Here is a tiny trained network, its code and every weight. The questions are about switching its units off for an input and a class, where a switched-off unit gives its printed mean instead of its output.

import numpy as np


def w(rows, s, z=0):
    codes = np.array(rows[::2]) - 128.0
    scale = np.full(codes.shape[1], s)
    scale[-1] = z or s
    return codes * scale


def f(y):
    return y / 2 * (1 + np.tanh(0.7978845608 * (y + 0.044715 * y**3)))


def log_softmax(a):
    a = a - a.max(-1, keepdims=True)
    return a - np.log(np.exp(a).sum(-1, keepdims=True))


def net(x, mask):
    res = np.array(x, float).reshape(1, 7) / 4 @ E
    y = f(res @ A[0][:, :-1].T + A[0][:, -1])
    res = res + np.where(mask, y, B[0][:, -1]) @ B[0][:, :-1]
    return log_softmax(res[-1] @ U[:, :-1].T + U[:, -1])


A, B = {}, {}
E = w([
[106,152,84,132,111,133,133,140,73,116],'x0',
[122,133,118,122,125,130,124,133,129,131],'x1',
[153,119,161,113,168,118,128,100,153,118],'x2',
[129,115,145,114,140,136,133,115,165,142],'x3',
[108,83,146,58,48,68,32,75,24,182],'x4',
[60,124,203,116,93,245,93,120,99,49],'x5',
[78,155,236,90,193,98,212,236,51,146],'x6',
],0.012)
A[0] = w([
[93,77,180,103,117,135,121,139,64,105,8],'neuron 1',
[226,154,32,158,70,224,102,22,180,82,206],'neuron 2',
[131,133,226,12,47,122,82,90,40,181,183],'neuron 3',
[117,149,199,63,175,102,221,191,53,223,78],'neuron 4',
[64,145,244,104,158,208,113,186,102,105,50],'neuron 5',
[64,131,249,101,126,199,177,166,75,70,78],'neuron 6',
[182,28,6,109,129,110,78,39,117,167,168],'neuron 7',
[81,130,192,95,40,194,92,103,129,30,143],'neuron 8',
[192,68,50,116,140,76,128,70,127,159,75],'neuron 9',
[178,77,60,154,85,196,143,59,153,66,2],'neuron 10',
[63,152,161,42,120,191,168,175,111,120,74],'neuron 11',
[16,62,183,145,130,194,46,95,109,62,48],'neuron 12',
[171,63,63,98,58,124,68,1,108,164,142],'neuron 13',
],0.0082,0.0066)
B[0] = w([
[94,83,114,124,161,163,104,142,111,127,160],'neuron 1',
[197,135,28,219,113,51,139,167,188,77,251],'neuron 2',
[187,88,67,138,113,81,233,93,101,144,241],'neuron 3',
[146,83,90,116,141,51,207,177,190,132,230],'neuron 4',
[67,126,170,98,173,151,47,133,30,173,211],'neuron 5',
[100,150,169,91,122,143,19,112,64,138,228],'neuron 6',
[127,205,180,113,146,146,99,121,130,200,230],'neuron 7',
[145,37,51,142,165,155,180,158,112,112,201],'neuron 8',
[137,160,161,107,126,102,116,142,129,251,187],'neuron 9',
[110,23,124,80,188,159,156,231,114,73,175],'neuron 10',
[97,131,150,95,99,119,122,126,165,130,185],'neuron 11',
[243,126,2,164,197,108,169,187,148,108,185],'neuron 12',
[113,198,188,108,149,202,47,65,102,156,230],'neuron 13',
],0.0092,0.018)
U = w([
[198,103,117,127,102,31,243,91,131,137,163],'0',
[148,81,141,93,150,78,246,166,136,107,253],'1',
[81,135,254,33,56,192,41,22,76,125,75],'2',
],0.0081,0.0045)

Each question gives the input, the list of numbers given to net, and the class t.
The units are the neurons (one row each of A and B). Each row of codes is followed by its name. A weight is (code - 128) times the scale printed after its matrix; where a second scale follows, it is the last column's (A, B and U).
mask holds one flag per neuron, in row order. A switched-off neuron (its flag False) gives its mean, the last column of its row in B, instead of its output. The means were averaged over made-up inputs and are rounded, as every weight is.
A unit's drop is (log p(t) with every unit on - log p(t) with that unit switched off) / (log p(t) with every unit on - log p(t) with every unit switched off).
most important unit: the unit with the biggest drop
k most important neurons: the k neurons with the biggest drops, biggest first
drop of u: that unit's drop, to one decimal
input [-2,3,-1,3,2,6,-6], class 0: most important unit -> neuron 2
input [-2,-8,1,-3,4,8,6], class 1: 2 most important neurons -> (neuron 12; neuron 3)
input [8,-1,-7,7,3,8,3], class 1: 4 most important neurons -> (neuron 12; neuron 8; neuron 3; neuron 13)
input [4,-4,-1,5,4,4,-1], class 0: 3 most important neurons -> (neuron 3; neuron 10; neuron 12)
input [2,-6,5,7,6,0,-1], class 2: 2 most important neurons -> (neuron 13; neuron 2)
input [5,-7,-7,-1,6,8,-8], class 0: 2 most important neurons -> (neuron 2; neuron 3)
input [-1,8,-8,-7,4,6,-5], class 0: 2 most important neurons -> (neuron 2; neuron 3)
input [2,-8,-3,7,6,6,0], class 0: 4 most important neurons -> (neuron 12; neuron 3; neuron 10; neuron 8)
input [0,0,3,8,7,4,-1], class 0: 2 most important neurons -> (neuron 3; neuron 12)
input [-4,4,-5,-1,8,8,-2], class 0: 2 most important neurons -> (neuron 12; neuron 3)
input [4,6,4,-1,7,6,1], class 1: 2 most important neurons -> (neuron 12; neuron 3)
input [-1,4,5,-6,-3,8,2], class 2: 2 most important neurons -> (neuron 6; neuron 5)
input [3,-5,8,2,7,-4,-5], class 2: drop of neuron 13 -> 1.2
input [-2,-5,-2,-3,7,-1,-5], class 2: most important unit -> neuron 13
input [-7,-2,5,7,2,-4,-2], class 2: drop of neuron 2 -> 0.0
input [-1,-7,-7,4,5,-4,-6], class 2: drop of neuron 13 -> 1.1
input [3,2,0,-4,7,-5,-5], class 2: drop of neuron 13 -> 1.0
